Below are the code and all the weights of a small trained network. Each question names an input and a class and asks about switching units off, where a switched-off unit gives its printed mean instead of its output.

import numpy as np


def w(rows, s, z=0):
    codes = np.array(rows[::2]) - 128.0
    scale = np.full(codes.shape[1], s)
    scale[-1] = z or s
    return codes * scale


def f(y):
    return np.maximum(y, 0)


def log_softmax(a):
    a = a - a.max(-1, keepdims=True)
    return a - np.log(np.exp(a).sum(-1, keepdims=True))


def net(x, mask):
    res = np.array(x, float).reshape(1, 5) / 4 @ E
    y = f(res @ A[0][:, :-1].T + A[0][:, -1])
    res = res + np.where(mask, y, B[0][:, -1]) @ B[0][:, :-1]
    return log_softmax(res[-1] @ U[:, :-1].T + U[:, -1])


A, B = {}, {}
E = w([
[123,229,116,161,147,51,220],'x0',
[120,128,124,115,133,120,125],'x1',
[141,111,151,145,11,9,110],'x2',
[134,107,116,114,156,94,126],'x3',
[5,116,83,254,165,120,84],'x4',
],0.013)
A[0] = w([
[47,96,113,236,64,44,58,52],'neuron 0',
[130,229,82,151,138,81,232,134],'neuron 1',
[100,70,83,151,156,208,51,150],'neuron 2',
[55,115,83,190,201,174,102,139],'neuron 3',
[69,141,117,190,247,179,103,130],'neuron 4',
[102,128,130,153,82,110,108,110],'neuron 5',
[97,159,103,215,167,113,169,103],'neuron 6',
[134,60,105,132,171,218,47,174],'neuron 7',
[199,217,157,115,77,17,255,142],'neuron 8',
[133,103,140,112,175,88,108,122],'neuron 9',
[114,185,86,179,160,116,217,165],'neuron 10',
[188,66,207,103,29,101,133,135],'neuron 11',
[122,165,99,143,191,166,199,130],'neuron 12',
[185,168,143,24,213,229,201,211],'neuron 13',
[113,105,95,143,111,110,130,114],'neuron 14',
[123,41,154,92,102,176,7,254],'neuron 15',
],0.0089,0.0074)
B[0] = w([
[225,118,98,201,217,217,37,219],'neuron 0',
[108,209,190,154,137,89,128,198],'neuron 1',
[69,131,111,219,91,106,192,200],'neuron 2',
[44,97,144,145,70,81,190,203],'neuron 3',
[36,153,176,102,100,80,168,202],'neuron 4',
[156,129,102,131,147,144,108,157],'neuron 5',
[123,164,169,43,166,146,114,171],'neuron 6',
[105,116,97,204,106,78,176,206],'neuron 7',
[150,162,124,163,64,25,128,239],'neuron 8',
[134,124,121,146,125,134,136,139],'neuron 9',
[127,177,173,66,164,128,98,184],'neuron 10',
[155,91,119,79,85,125,181,211],'neuron 11',
[120,182,186,97,165,153,104,178],'neuron 12',
[178,136,77,254,206,191,61,251],'neuron 13',
[150,140,131,151,120,156,122,146],'neuron 14',
[188,13,40,114,87,178,182,234],'neuron 15',
],0.01,0.02)
U = w([
[148,63,65,174,166,192,118,197],'0',
[76,133,129,158,21,38,201,143],'1',
[162,182,152,153,195,122,53,183],'2',
[32,159,192,53,149,113,165,4],'3',
[181,58,109,1,34,125,169,97],'4',
],0.0099,0.0028)

Each question gives the input, the list of numbers given to net, and the class t.
The units are the neurons (one row each of A and B). Each row of codes is followed by its name. A weight is (code - 128) times the scale printed after its matrix; where a second scale follows, it is the last column's (A, B and U).
mask holds one flag per neuron, in row order. A switched-off neuron (its flag False) gives its mean, the last column of its row in B, instead of its output. The means were averaged over made-up inputs and are rounded, as every weight is.
A unit's drop is (log p(t) with every unit on - log p(t) with that unit switched off) / (log p(t) with every unit on - log p(t) with every unit switched off).
The circuit of an input: a set's keep is (log p(t) with only the set's units on - log p(t) with every unit switched off) / (log p(t) with every unit on - log p(t) with every unit switched off). Starting from the 12 units with the biggest drops (on a tie, the unit counted first), units are removed one at a time, each time the one whose removal leaves the highest keep (on an exact tie, the one counted first), for as long as the keep stays at least 0.8.
units of the circuit, in order: the units of the circuit, biggest drop first
most important unit: the unit with the biggest drop
k most important neurons: the k neurons with the biggest drops, biggest first
drop of u: that unit's drop, to one decimal
input [-6,-8,-1,8,8], class 1: 2 most important neurons	neuron 3; neuron 4
input [-3,8,-1,8,1], class 1: units of the circuit, in order	neuron 0
input [0,3,4,2,-7], class 4: 2 most important neurons	neuron 11; neuron 2
input [-8,-3,1,-7,0], class 4: 2 most important neurons	neuron 13; neuron 15
input [7,3,1,3,6], class 2: 2 most important neurons	neuron 0; neuron 11
input [4,3,-1,3,0], class 2: 4 most important neurons	neuron 3; neuron 4; neuron 11; neuron 2
input [0,-8,-1,1,2], class 1: 2 most important neurons	neuron 13; neuron 0
input [7,3,0,1,1], class 3: 2 most important neurons	neuron 13; neuron 0
input [0,-3,2,1,-4], class 4: 2 most important neurons	neuron 2; neuron 7
input [-8,-5,7,-4,0], class 4: 3 most important neurons	neuron 13; neuron 11; neuron 15
input [7,5,1,-1,4], class 2: 2 most important neurons	neuron 0; neuron 11
input [-4,1,0,2,1], class 1: 2 most important neurons	neuron 13; neuron 0
input [0,1,7,1,-4], class 4: 3 most important neurons	neuron 11; neuron 2; neuron 7
input [-2,8,5,3,0], class 4: most important unit	neuron 13
input [-7,-2,1,5,0], class 4: 2 most important neurons	neuron 13; neuron 15
input [-7,-4,0,2,1], class 1: 4 most important neurons	neuron 13; neuron 0; neuron 2; neuron 7
input [1,2,-4,2,7], class 3: 2 most important neurons	neuron 6; neuron 8
input [-8,-1,4,-6,-1], class 4: drop of neuron 13	0.6
input [-4,0,2,-3,-2], class 4: drop of neuron 13	0.2
input [-4,-5,-3,-1,7], class 1: drop of neuron 15	0.0
input [1,-8,-2,4,-1], class 2: drop of neuron 15	0.9
input [-1,4,3,5,6], class 0: most important unit	neuron 0
